Below are the code and all the weights of a small trained network. Each question names an input and a target symbol and asks about switching units off, where a switched-off unit gives its printed mean instead of its output.

import numpy as np


def w(rows, s, z=0):
    codes = np.array(rows[::2]) - 128.0
    scale = np.full(codes.shape[1], s)
    scale[-1] = z or s
    return codes * scale


def norm(h):
    return h / np.sqrt((h * h).mean(-1, keepdims=True) + 1e-5)


def f(y):
    return np.maximum(y, 0)


def softmax(a):
    e = np.exp(a - a.max(-1, keepdims=True))
    return e / e.sum(-1, keepdims=True)


def log_softmax(a):
    a = a - a.max(-1, keepdims=True)
    return a - np.log(np.exp(a).sum(-1, keepdims=True))


def net(x, mask):
    ids = ['βλμφψω'.index(c) for c in x.split()]
    T = len(ids)
    res = E[ids] + P[:T]
    r = norm(res)
    for j in range(3):
        rows = slice(3 * j, 3 * j + 3)
        q, k, v = (r @ M[0][rows].T for M in (Q, K, V))
        z = softmax(np.where(np.tri(T) > 0, q @ k.T / 3**0.5, -1e9)) @ v
        o = O[0][rows]
        res = res + np.where(mask[j], z, o[:, -1]) @ o[:, :-1]
    y = f(norm(res) @ A[0][:, :-1].T + A[0][:, -1])
    res = res + np.where(mask[3:15], y, B[0][:, -1]) @ B[0][:, :-1]
    return log_softmax(norm(res)[-1] @ U[:, :-1].T + U[:, -1])


Q, K, V, O, A, B = {}, {}, {}, {}, {}, {}
E = w([
[157,197,175,93,169],'β',
[121,177,153,133,212],'λ',
[182,141,125,101,157],'μ',
[157,148,220,144,179],'φ',
[76,163,213,61,73],'ψ',
[125,240,12,146,2],'ω',
],0.008)
P = w([
[139,84,63,92,202],'0',
[144,112,106,46,26],'1',
[248,236,45,141,194],'2',
[144,110,160,120,168],'3',
[173,156,228,191,13],'4',
[107,251,195,96,217],'5',
[126,90,186,119,198],'6',
[112,81,209,162,64],'7',
],0.011)
Q[0] = w([
[114,144,118,203,68],'H1',
[72,139,182,101,137],'H1',
[85,5,126,88,126],'H1',
[190,107,77,160,195],'H2',
[139,115,172,95,138],'H2',
[147,60,91,193,119],'H2',
[181,119,178,174,176],'H3',
[148,167,128,114,182],'H3',
[92,120,165,153,103],'H3',
],0.031)
K[0] = w([
[102,169,66,194,57],'H1',
[73,205,140,114,170],'H1',
[33,1,138,49,138],'H1',
[128,10,147,86,150],'H2',
[87,125,159,200,119],'H2',
[89,73,176,36,72],'H2',
[98,143,230,102,178],'H3',
[121,136,127,107,230],'H3',
[147,135,171,167,106],'H3',
],0.025)
V[0] = w([
[112,149,68,144,199],'H1',
[66,145,130,251,163],'H1',
[224,80,62,179,64],'H1',
[98,145,142,247,213],'H2',
[17,235,137,75,174],'H2',
[80,139,62,133,106],'H2',
[38,107,87,103,116],'H3',
[86,157,145,132,160],'H3',
[205,207,85,176,156],'H3',
],0.026)
O[0] = w([
[202,90,154,101,112,249],'H1',
[201,201,119,146,93,16],'H1',
[110,112,243,193,166,33],'H1',
[91,147,254,96,129,129],'H2',
[62,224,129,96,167,234],'H2',
[114,203,146,133,101,108],'H2',
[122,176,203,116,144,20],'H3',
[98,156,110,92,114,159],'H3',
[169,129,58,78,171,177],'H3',
],0.021,0.011)
A[0] = w([
[127,71,180,126,11,58],'N1',
[125,153,145,253,96,162],'N2',
[67,149,112,131,45,178],'N3',
[165,154,107,159,168,248],'N4',
[33,151,202,175,139,49],'N5',
[126,103,106,95,27,114],'N6',
[49,226,99,199,144,240],'N7',
[141,154,186,97,126,145],'N8',
[68,179,135,98,163,1],'N9',
[218,108,119,107,100,153],'N10',
[108,167,118,104,243,64],'N11',
[92,160,122,145,124,137],'N12',
],0.023,0.0023)
B[0] = w([
[147,186,72,181,178,183],'N1',
[25,165,104,89,103,183],'N2',
[161,91,65,159,111,206],'N3',
[134,103,103,118,69,184],'N4',
[187,107,85,62,97,206],'N5',
[160,137,172,173,67,240],'N6',
[3,123,60,139,149,236],'N7',
[137,98,89,116,166,193],'N8',
[109,162,169,99,115,209],'N9',
[77,134,159,134,100,243],'N10',
[157,146,125,225,100,255],'N11',
[104,125,149,137,122,165],'N12',
],0.039,0.0095)
U = w([
[140,71,163,160,61,92],'β',
[167,165,157,117,110,166],'λ',
[153,32,122,166,169,215],'μ',
[182,137,121,255,100,117],'φ',
[218,95,3,148,131,5],'ψ',
[58,133,95,167,142,188],'ω',
],0.0096,0.0029)

Each question gives the input, a string of symbols that net reads in full, and the target symbol t.
The units are the heads (3 rows each of Q, K, V and O) and the neurons (one row each of A and B). Each row of codes is followed by its name. A weight is (code - 128) times the scale printed after its matrix; where a second scale follows, it is the last column's (O, A, B and U).
mask holds one flag per unit, heads first, then neurons. A switched-off unit (its flag False) gives its mean, the last column of its rows in O or B, instead of its output. The means were averaged over made-up inputs and are rounded, as every weight is.
A unit's drop is (log p(t) with every unit on - log p(t) with that unit switched off) / (log p(t) with every unit on - log p(t) with every unit switched off).
The circuit of an input: a set's keep is (log p(t) with only the set's units on - log p(t) with every unit switched off) / (log p(t) with every unit on - log p(t) with every unit switched off). Starting from the 12 units with the biggest drops (on a tie, the unit counted first), units are removed one at a time, each time the one whose removal leaves the highest keep (on an exact tie, the one counted first), for as long as the keep stays at least 0.8.
units of the circuit, in order: the units of the circuit, biggest drop first
most important unit: the unit with the biggest drop
top k neurons: the k neurons with the biggest drops, biggest first
which heads matter: for each layer, one digit per head in row order, 1 if its drop is at least 0.15 and else 0, layers parted by /
input φ β λ φ ψ ψ, target λ: which heads matter : 010
input β φ β β ψ μ, target φ: most important unit : N11
input λ ψ φ ω φ φ, target μ: units of the circuit, in order : [H2; H1; N8]
input ω ψ λ λ, target λ: units of the circuit, in order : [H2; N7]
input ω β ω β φ ψ, target ψ: units of the circuit, in order : [H3; N7]
input λ λ β φ β ψ, target φ: units of the circuit, in order : [N11; H1]
input φ ω μ, target μ: which heads matter : 110
input μ ψ φ φ β β, target μ: units of the circuit, in order : [H2; H1; N8]
input ψ λ φ φ β, target φ: top 3 neurons : [N1; N7; N10]
input β ω φ ψ φ, target ψ: top 3 neurons : [N5; N1; N8]
input β ω μ ψ β ψ ω, target μ: which heads matter : 111
input β μ φ β μ, target φ: top 3 neurons : [N1; N7; N10]
input φ β μ ψ λ β, target β: which heads matter : 010
input μ ψ ω, target β: most important unit : H2
input φ φ ω ω, target φ: which heads matter : 101
input ψ β μ ω β β, target β: top 3 neurons : [N7; N10; N1]
input ω φ φ β λ, target φ: top 2 neurons : [N1; N7]
input β λ μ β ψ ω, target β: units of the circuit, in order : [H2; N10; N7; H1]
input β ω φ ω ω β, target μ: units of the circuit, in order : [H2; N8; H1]
input β β β β ω β, target φ: most important unit : N11
input β λ λ μ ψ ω, target λ: units of the circuit, in order : [H2; N7; H1]
input μ ω λ β φ λ ω, target λ: top 2 neurons : [N9; N3]
input β ψ β β φ ψ β ψ, target ψ: which heads matter : 100
input φ β β ψ β, target ψ: which heads matter : 001
input μ φ μ φ ω ω ω, target φ: which heads matter : 111
input β μ μ ψ β ψ, target β: which heads matter : 010
input ψ ω μ ω ω φ β φ, target φ: top 4 neurons : [N6; N1; N7; N5]
input λ β φ λ λ ω, target μ: top 2 neurons : [N8; N6]
input ω ψ β ψ β, target ψ: top neuron : [N5]
